Below are the code and all the weights of a small trained network. Each question names an input and a class and asks about switching units off, where a switched-off unit gives its printed mean instead of its output.

import numpy as np


def w(rows, s, z=0):
    codes = np.array(rows[::2]) - 128.0
    scale = np.full(codes.shape[1], s)
    scale[-1] = z or s
    return codes * scale


def norm(h):
    return h / np.sqrt((h * h).mean(-1, keepdims=True) + 1e-5)


def f(y):
    return np.maximum(y, 0)


def log_softmax(a):
    a = a - a.max(-1, keepdims=True)
    return a - np.log(np.exp(a).sum(-1, keepdims=True))


def net(x, mask):
    res = np.array(x, float).reshape(1, 4) / 4 @ E
    u = 0
    for l in range(3):
        y = f(norm(res) @ A[l][:, :-1].T + A[l][:, -1])
        res = res + np.where(mask[u : u + 4], y, B[l][:, -1]) @ B[l][:, :-1]
        u += 4
    return log_softmax(norm(res)[-1] @ U[:, :-1].T + U[:, -1])


A, B = {}, {}
E = w([
[63,185,213,151,129,255,140,174],'x0',
[85,56,120,140,171,78,50,140],'x1',
[150,219,162,180,139,109,158,125],'x2',
[201,128,134,105,119,162,115,117],'x3',
],0.0086)
A[0] = w([
[166,221,120,90,96,234,178,159,6],'L0N0',
[250,100,141,33,140,39,129,160,189],'L0N1',
[149,105,126,82,28,209,253,131,243],'L0N2',
[14,76,138,34,147,119,119,216,94],'L0N3',
],0.0065,0.0018)
B[0] = w([
[42,176,29,25,106,151,173,255,240],'L0N0',
[207,108,85,106,152,50,130,88,221],'L0N1',
[54,110,169,122,131,145,241,222,254],'L0N2',
[177,145,103,192,167,160,109,69,194],'L0N3',
],0.0073,0.0068)
A[1] = w([
[112,238,93,150,104,30,123,49,3],'L1N0',
[175,167,212,99,163,126,120,179,11],'L1N1',
[97,254,224,235,168,112,133,168,122],'L1N2',
[65,162,87,214,146,29,57,122,62],'L1N3',
],0.0053,0.0017)
B[1] = w([
[75,161,174,145,107,222,60,34,193],'L1N0',
[139,73,203,94,121,151,172,205,147],'L1N1',
[46,237,180,107,69,41,254,217,253],'L1N2',
[130,200,162,135,95,234,141,175,226],'L1N3',
],0.0068,0.0043)
A[2] = w([
[205,56,162,43,138,74,130,67,109],'L2N0',
[214,210,126,111,178,68,197,84,6],'L2N1',
[190,99,127,68,184,94,106,137,182],'L2N2',
[44,102,104,167,69,95,121,3,209],'L2N3',
],0.0066,0.0017)
B[2] = w([
[139,83,84,106,59,148,138,116,253],'L2N0',
[159,60,132,122,135,83,79,66,222],'L2N1',
[138,136,131,82,112,135,183,107,222],'L2N2',
[139,165,245,168,145,172,98,148,206],'L2N3',
],0.011,0.004)
U = w([
[72,207,202,112,72,130,230,224,218],'0',
[226,42,107,102,58,49,85,68,6],'1',
[108,101,221,254,176,139,41,113,61],'2',
],0.0083,0.0019)

Each question gives the input, the list of numbers given to net, and the class t.
The units are the neurons (one row each of A and B). Each row of codes is followed by its name. A weight is (code - 128) times the scale printed after its matrix; where a second scale follows, it is the last column's (A, B and U).
mask holds one flag per neuron, layer by layer. A switched-off neuron (its flag False) gives its mean, the last column of its row in B, instead of its output. The means were averaged over made-up inputs and are rounded, as every weight is.
A unit's drop is (log p(t) with every unit on - log p(t) with that unit switched off) / (log p(t) with every unit on - log p(t) with every unit switched off).
The circuit of an input: a set's keep is (log p(t) with only the set's units on - log p(t) with every unit switched off) / (log p(t) with every unit on - log p(t) with every unit switched off). Starting from all 12 units, units are removed one at a time, each time the one whose removal leaves the highest keep (on an exact tie, the one counted first), for as long as the keep stays at least 0.8.
circuit, biggest first: the units of the circuit, biggest drop first
unit that matters most: the unit with the biggest drop
k most important neurons: the k neurons with the biggest drops, biggest first
top k neurons in layer l: the k neurons of layer l with the biggest drops, biggest first
drop of u: that unit's drop, to one decimal
input [7,6,-2,2], class 2: unit that matters most -> L0N2
input [7,8,-2,7], class 2: circuit, biggest first -> [L0N2, L0N0]
input [0,4,6,5], class 2: 4 most important neurons -> [L0N2, L1N0, L2N0, L0N0]
input [-5,1,6,-5], class 2: 2 most important neurons -> [L1N0, L2N3]
input [4,8,1,3], class 2: top 3 neurons in layer 0 -> [L0N2, L0N0, L0N3]
input [-4,-5,-7,-1], class 1: 2 most important neurons -> [L0N1, L0N0]
input [-5,-5,-7,-8], class 1: drop of L0N0 -> 0.2
input [-5,1,4,-7], class 2: drop of L1N0 -> 0.1
input [-6,1,6,-1], class 1: drop of L0N1 -> 0.6
input [-4,-5,-3,1], class 1: drop of L0N1 -> 0.1
